Below are the code and all the weights of a small trained network. Each question names an input and a target symbol and asks about switching units off, where a switched-off unit gives its printed mean instead of its output.

import numpy as np


def w(rows, s, z=0):
    codes = np.array(rows[::2]) - 128.0
    scale = np.full(codes.shape[1], s)
    scale[-1] = z or s
    return codes * scale


def norm(h):
    return h / np.sqrt((h * h).mean(-1, keepdims=True) + 1e-5)


def f(y):
    return np.maximum(y, 0)


def softmax(a):
    e = np.exp(a - a.max(-1, keepdims=True))
    return e / e.sum(-1, keepdims=True)


def log_softmax(a):
    a = a - a.max(-1, keepdims=True)
    return a - np.log(np.exp(a).sum(-1, keepdims=True))


def net(x, mask):
    ids = ['αγδεηθλμξπτψω'.index(c) for c in x.split()]
    T = len(ids)
    res = E[ids] + P[:T]
    r = norm(res)
    for j in range(2):
        rows = slice(2 * j, 2 * j + 2)
        q, k, v = (r @ M[0][rows].T for M in (Q, K, V))
        z = softmax(np.where(np.tri(T) > 0, q @ k.T / 2**0.5, -1e9)) @ v
        o = O[0][rows]
        res = res + np.where(mask[j], z, o[:, -1]) @ o[:, :-1]
    y = f(norm(res) @ A[0][:, :-1].T + A[0][:, -1])
    res = res + np.where(mask[2:14], y, B[0][:, -1]) @ B[0][:, :-1]
    return log_softmax(norm(res)[-1] @ U[:, :-1].T + U[:, -1])


Q, K, V, O, A, B = {}, {}, {}, {}, {}, {}
E = w([
[96,238,125],'α',
[168,51,138],'γ',
[150,74,137],'δ',
[117,254,125],'ε',
[129,159,140],'η',
[142,150,132],'θ',
[173,55,138],'λ',
[162,92,133],'μ',
[153,156,131],'ξ',
[157,54,146],'π',
[35,95,144],'τ',
[131,142,140],'ψ',
[126,132,118],'ω',
],0.019)
P = w([
[80,253,107],'0',
[77,251,108],'1',
[102,214,109],'2',
[119,202,114],'3',
[125,146,110],'4',
[125,144,114],'5',
[144,113,113],'6',
[137,101,130],'7',
[141,108,128],'8',
[122,118,133],'9',
],0.0045)
Q[0] = w([
[135,75,115],'H1',
[219,199,160],'H1',
[108,85,255],'H2',
[60,125,164],'H2',
],0.0068)
K[0] = w([
[26,169,34],'H1',
[30,3,142],'H1',
[180,121,154],'H2',
[195,197,108],'H2',
],0.005)
V[0] = w([
[42,116,157],'H1',
[152,58,151],'H1',
[130,178,229],'H2',
[146,119,249],'H2',
],0.017)
O[0] = w([
[69,97,116,114],'H1',
[129,77,138,170],'H1',
[165,83,61,162],'H2',
[135,131,7,251],'H2',
],0.017,0.0022)
A[0] = w([
[158,187,34,92],'N1',
[126,118,120,89],'N2',
[163,54,123,177],'N3',
[207,169,156,93],'N4',
[136,128,74,156],'N5',
[130,206,59,19],'N6',
[44,235,2,2],'N7',
[54,181,121,93],'N8',
[79,156,214,222],'N9',
[152,83,237,223],'N10',
[169,137,121,87],'N11',
[72,98,123,91],'N12',
],0.0073,0.0042)
B[0] = w([
[77,39,182,183],'N1',
[138,96,79,128],'N2',
[32,124,154,253],'N3',
[171,145,242,154],'N4',
[91,19,165,197],'N5',
[143,176,211,145],'N6',
[101,182,148,179],'N7',
[129,201,38,157],'N8',
[34,106,254,179],'N9',
[107,204,239,214],'N10',
[179,142,153,140],'N11',
[194,79,169,154],'N12',
],0.0045,0.0051)
U = w([
[135,174,102,72],'α',
[166,96,139,254],'γ',
[143,142,115,12],'δ',
[169,160,118,115],'ε',
[151,130,5,76],'η',
[209,160,108,83],'θ',
[145,100,151,238],'λ',
[129,156,202,72],'μ',
[161,155,38,75],'ξ',
[179,135,108,82],'π',
[28,113,108,129],'τ',
[166,155,78,121],'ψ',
[76,114,124,60],'ω',
],0.015,0.0053)

Each question gives the input, a string of symbols that net reads in full, and the target symbol t.
The units are the heads (2 rows each of Q, K, V and O) and the neurons (one row each of A and B). Each row of codes is followed by its name. A weight is (code - 128) times the scale printed after its matrix; where a second scale follows, it is the last column's (O, A, B and U).
mask holds one flag per unit, heads first, then neurons. A switched-off unit (its flag False) gives its mean, the last column of its rows in O or B, instead of its output. The means were averaged over made-up inputs and are rounded, as every weight is.
A unit's drop is (log p(t) with every unit on - log p(t) with that unit switched off) / (log p(t) with every unit on - log p(t) with every unit switched off).
The circuit of an input: a set's keep is (log p(t) with only the set's units on - log p(t) with every unit switched off) / (log p(t) with every unit on - log p(t) with every unit switched off). Starting from the 12 units with the biggest drops (on a tie, the unit counted first), units are removed one at a time, each time the one whose removal leaves the highest keep (on an exact tie, the one counted first), for as long as the keep stays at least 0.8.
circuit, biggest first: the units of the circuit, biggest drop first
most important unit: the unit with the biggest drop
which heads matter: for each layer, one digit per head in row order, 1 if its drop is at least 0.15 and else 0, layers parted by /
drop of u: that unit's drop, to one decimal
input ξ ψ θ γ ψ ψ δ, target η: most important unit	H2
input δ γ ξ, target γ: which heads matter	10
input τ δ γ, target τ: which heads matter	11
input τ γ ω γ λ ω γ μ, target μ: which heads matter	01
input ξ γ λ ε ω ψ γ γ ψ, target γ: which heads matter	10
input ε ψ θ λ ω θ δ ω α γ, target μ: circuit, biggest first	(H2; H1)
input τ ω ψ ψ ω γ, target μ: which heads matter	11
input γ γ ω γ δ, target μ: which heads matter	01
input ω γ ε, target μ: which heads matter	01
input τ τ γ, target τ: which heads matter	10
input τ γ π, target τ: drop of H2	0.2
input ξ γ γ γ γ ψ γ λ ω, target μ: drop of H1	0.1
input τ τ γ ξ γ ω ξ, target μ: drop of N2	0.0
input γ γ γ ε γ η, target γ: circuit, biggest first	(H1)
